Each row has a name. After each piece below comes the name of the row it's from, unless a question asks for something else. Each question is about the rows just above it. Places in a row count from 0.

[133 123 133 126 108 154 140 144 157 114  88  97 156  93  77 162 138 126
 151 146 122  75 158 101 119  96 128  71 124] -> U
[154 154 173 142 111 155 103 179 116 110 128 155 141 117 107 126 144 141
 175 116 111  50 171 183  82  78 157 106 156] -> D
[154 154 173 111 179 103 142 116 155 110 128 155 141 117 107  64 137 145
  98 112  71 123 123 140 119 136 146 164 121] -> P
[133 123 133 126 108 140 140 144 157 159  88  97 156  93  77 162  78 126
 151 146 122  31 158 101 141  96 128  71 124] -> W
[159  98 132  83 190 148 145  71 142 174 167 173 155 182  80 134 111  95
 144 134 169  99 133  99  97 149 112 175  90] -> X
[133 123 133 126 108 140 140 144 157 159  88  97 156  93  77 162 138 126
 151 146 122  75 158 101 122  96 128  71 124] -> A
[111 179 103 142 116 155] begins in row and place | P, 3
Where does [173 155 182  80] start? Give its row and place. | X, 11
Row and place where [ 64 137 145  98 112  71 123 123 140 119] starts: | P, 15
Row and place where [122  31 158 101 141  96 128  71 124] starts: | W, 20
which: [133 123 133 126 108 140 140 144 157 159  88  97 156  93  77 162 138 126
 151 146 122  75 158 101 122  96 128  71 124] | A

[ 51 107  63 211 121 102 110] : Q
[ 71 147 128 102 183 116 156] : Z
[ 95  97 225  70 156 140 124] : G
[ 63 211 107  51 109  83 151] : R
[213 112 119 172  90 125 172] : B
[183  71 102 147 116 128  99] : S
[213 112 119 172 139 125 172] : L
[174  70 209  96  91 145 134] : M
Row and place where [183  71 102 147 116 128] starts: | S, 0
Where does [ 63 211 107  51] start? Give its row and place. | R, 0
Row and place where [ 70 209  96  91] starts: | M, 1

[137  87 139 173 168 111 123  93  43 138] = H
[124 133  98  86 126 141 145  81 243  81] = E
[121 190 155 133 104 102 115 209  73 153] = V
[ 99  42 120 156 114 136 134  35  57 199] = F
[133 124 100 141  86 126 163 129 156 166] = N
[ 86 126 141] begins in row and place | E, 3
Where does [133 124] start? Give its row and place. | N, 0
Where does [121 190 155 133] start? Give its row and place. | V, 0
Where does [120 156 114 136 134  35  57] start? Give its row and place. | F, 2

[137 104 148 147 120]  mozed
[ 89 164 145  81 111]  rebi
[116 195 145 109 137]  Kiza
[117  74 154 111  95]  sodel
[175  17 124 129 102]  moduf
[147 150 128  95  74]  zumi
[130 133 158 122 143]  nozav
[102 142 111 154 125]  besab
[102 142 135 149 148]  Nop
Where does [ 74 154 111  95] start? Give its row and place. | sodel, 1
Row and place where [147 150] starts: | zumi, 0
Where does [111 154] start? Give its row and place. | besab, 2
Row and place where [124 129] starts: | moduf, 2
[137 104] begins in row and place | mozed, 0
Row and place where [ 17 124 129 102] starts: | moduf, 1

[ 84 104 130  90 134 142 140 164 179 114 113 136 148 133  96  71 122  93
 157 159 171] = T
[ 84 104 130  90 134 142 140 164 179 114 113  88 148 133  96  71 122  93
 157 159 171] = Y
[139  85 147 158 161  66 155 192 105 181  94  79 168 131 205 113 116  90
 142 113 139] = J
[140 164 182 158 161  66 155 192 105 157  96 133 148 114 113  93  71  88
 122 159 139] = K
[ 84 104 130  90 134 142 140 164 179 114 113  88 148 133  96  71 122  93
 157 159 171] is in which row? | Y
Row and place where [114 113  88 148 133  96  71 122  93 157 159] starts: | Y, 9
which: [ 84 104 130  90 134 142 140 164 179 114 113 136 148 133  96  71 122  93
 157 159 171] | T
[147 158 161  66] begins in row and place | J, 2
[105 181] begins in row and place | J, 8

[171 120  38 171 110 148  92 177] : vamo
[171  38 120 171 110 148  90 177] : galup
[206 122  47 149 203 132  96  24] : buvok
[ 68 127 204 106  38 124 150 248] : med
Which row holds [171 120  38 171 110 148  92 177]? | vamo
[149 203 132] begins in row and place | buvok, 3
Where does [ 38 120] start? Give its row and place. | galup, 1
Row and place where [ 92 177] starts: | vamo, 6

[144  95 147 119  87 141 102 124 144 122 114 128 116 133 127  66 154 154
 148 107 127 121 166 108  98 169  72 161  76 137 149 168 127 107 169 108
 157 173  85 108 172  85] = Sizop
[ 77 137 149 168 127 107 169 108 157 173  85 108  71 116 173  60 134 141
 149 139 169 158 166  77 137 163  75 187  90 145 191 186 148 179 168  53
 160 171  86  57 160  40] = kas
[178 126 125 129  87 121 142 161 136 183 174  96 118 115 186  65 124 137
 141 155 177 168 140  85 157 138 103 173 117 141 192 192 153 172 144  65
 149 145 110  54 145  46] = sepib
[144  95 147 119  87 141 102 124 144 122 114 128 116 133 127  66 154 154
 116 107 127 121 166 108  98 169  72 161  76 137 149 168 127 107 169 108
 157 173  85 108 172  85] = pog
[180 143 115 142  83 127 153 169 112 217 199  90  93  96 186  91 104 137
 138 170 193 185 119  86 189 106 134 138 142 138 168 151 162 184 150  55
 129 104 120  53 120  72] = gafu
[145  45 146 111 122 108 134 137 133 144 114 114  98 148 160  75 155 121
 122 104 142 138 147 108 109 167  98 188 110 139 183 189 140 151 114 113
 150 163 116  67 172  43] = gopon
[164 122 146 111 122 108 134 137 133 144 120 114  98 148 160  75 155 121
 122 104 142 138 147 108 109 167  98 188 110 139 183 189 140 151 114 113
 150 163 116  67 172  43] = Bupef
which: [144  95 147 119  87 141 102 124 144 122 114 128 116 133 127  66 154 154
 148 107 127 121 166 108  98 169  72 161  76 137 149 168 127 107 169 108
 157 173  85 108 172  85] | Sizop
[145  46] begins in row and place | sepib, 40
Where do [164 122 146 111 122 108 134 137 133 144 120 114  98 148 160  75 155 121
 122 104 142 138 147 108 109 167  98 188 110 139 183 189 140 151 114 113
 150 163 116  67 172  43] appear? | Bupef

[147 137  97 135 104  93 161 153 139 105 120 138  88 117 161 110 163  90
  88 118 142 164 100 123 189 157 178 149 106 142 137 128 130] : guv
[142 142 162  93 168 163 107 158 147 139  97 135 104  93 141 108 174 122
  95 148 139 125  76 147  61 110 119 118 120 123 138 134 109] : pupi
[ 97 135 104  93 161 156 139 153 147 139  97 135 104  93 161 108 174 122
  95 148 139 125  76 147  61 110 119 118 120 123 138 134 117] : zes
Where does [147 139  97 135 104  93 161] start? Give its row and place. | zes, 8
[ 97 135 104  93 161 153 139] begins in row and place | guv, 2
Row and place where [118 142 164 100 123] starts: | guv, 19
which: [142 142 162  93 168 163 107 158 147 139  97 135 104  93 141 108 174 122
  95 148 139 125  76 147  61 110 119 118 120 123 138 134 109] | pupi
Where does [161 156 139 153] start? Give its row and place. | zes, 4

[121  98 114 100 196 183] -> Neve
[174 109 140 120 186  68] -> gud
[114  72 144 212 109 118] -> faf
[ 64 137 124 225  88 204] -> nus
[ 98 196 183 197  99  93] -> tupu
[ 87 103 113  79  99 109] -> sed
[ 81  74  82  95 122 100] -> godup
[114 100 121  98 216 153] -> Mul
[111 210 106  82 105 180] -> Ver
[118 127  56 140 144 216] -> Lavi
[ 54  74 126 134  99 130] -> kufo
[149 109 178 141 110 132] -> Fev
Row and place where [114 100 121  98] starts: | Mul, 0
Row and place where [100 196 183] starts: | Neve, 3
Row and place where [140 120 186  68] starts: | gud, 2
[ 74 126] begins in row and place | kufo, 1
Where does [144 212] start? Give its row and place. | faf, 2
Where does [178 141 110] start? Give its row and place. | Fev, 2

[162 170  83 166]  Sor
[175 154 143 199]  Ket
[106 124  98  82]  munal
[101 113 113  73]  telik
[179 170 119 208]  vora
[202 191  97 212]  taku
[170 165 166  53]  tubo
[165 170  85  10]  Dazur
[170 165  85 138]  Bogi
[113 107 186 183]  Muf
[164 159  90 125]  Zubu
[170 165  85] begins in row and place | Bogi, 0
Where does [165 170] start? Give its row and place. | Dazur, 0
Where does [170 165 166] start? Give its row and place. | tubo, 0
[162 170  83] begins in row and place | Sor, 0
[154 143] begins in row and place | Ket, 1
Row and place where [107 186] starts: | Muf, 1
[101 113] begins in row and place | telik, 0

[ 80  92 130 120 207 126  75 159 152 156 114  76 167 205 158 125 119 139
 131  69  42 119 160 129 163  62 187] -> gim
[187  88 120  96  86 164 135  70  94 127 122 180  85 166 107 134 111 103
  52  86 167 144 174 139 171 116 100] -> zavum
[ 96 100  74  87  31 105 110 154  55 128 174 175 158  86 144 167 166  52
 107 111 103 134 112 159 126 136 121] -> vum
[121  48  86 135  62  99 175 137  56 110 102 119 175 126  83 141 120  94
 143  67 139 119 101 131  43  91 151] -> Ragim
[129 118 213  78  67  68 120 100 148 193 105 172 165 117 107 144 116  71
 184 120 163 174 188 111 138 112 112] -> Midit
[135 165 197 190 184 150 215 173 113 189 110 143 134 135  89 164 110 119
 155 105 123 100  66 103  85 149  92] -> bam
[ 98  87 177 135  83  78 210 128 113 158 110 146 138 133  81 131 127 124
 129  52 136 107  36 119  51 130 144] -> pibe
[139 153 135 177  70 183 128  87 144 135 121 100  87  69 182 129 152 150
 162 158  60 102  95 131  64  81 200] -> nom
[166 119 113 131  99 108  52 111 114  98 136  38 109 133 169 134 185 136
 173 202 137 168 195 147 187 119 113] -> zise
[ 80  92 130 120 207 126  75 159 152 156 114  76 167 205 158 125 119 139
 129 118 172 165 146  95  35 110 165] -> gele
[ 98 137  38 109 133 169 134 185 136  82 103 109 169  58 155  96  81  99
 112 158  72 136 139 138 189 169 145] -> pidi
[ 75  77 189 124  91 100 125 103 161 128 152  40  97 184 157 154 179 129
 147 208 115 176 131 128  84  98 133] -> rem
Where does [ 40  97 184 157] start? Give its row and place. | rem, 11
Where does [ 86 144 167 166  52 107 111 103 134] start? Give its row and place. | vum, 13
Row and place where [ 98 136  38 109 133 169 134 185 136] starts: | zise, 9
[215 173 113 189 110 143 134 135  89 164] begins in row and place | bam, 6
Where does [144 116] start? Give its row and place. | Midit, 15

[148 150 124 111  94 149] -> fedop
[113 167 214 137 133  73] -> Lisol
[214 136  66 138 159 159] -> paf
[136 147 145  94 108 163] -> pude
[136  66] begins in row and place | paf, 1
[214 137] begins in row and place | Lisol, 2

[122  51 204 113 179] = bigu
[ 63 166 148  94 141] = Sav
[126  48 125 161 113] = Dob
[ 24 179 134 125 167] = kevut
[191  38 103 176 179] = pato
[ 21 142 130 134 121] = sibu
[155  59 123 143  50] = kugi
[130 134] begins in row and place | sibu, 2
Where does [204 113 179] start? Give its row and place. | bigu, 2
Row and place where [ 38 103 176] starts: | pato, 1
Where does [166 148] start? Give its row and place. | Sav, 1
[155  59] begins in row and place | kugi, 0

[112 114 113 107 119  85 115 122 159  41 112] : gizo
[137 129  99 142 130 119 132 126 108 131  63] : tak
[113 109 119  85 127 126 126 104 174 171 203] : let
Row and place where [113 107 119  85] starts: | gizo, 2
Where does [113 109 119  85 127 126 126] start? Give its row and place. | let, 0

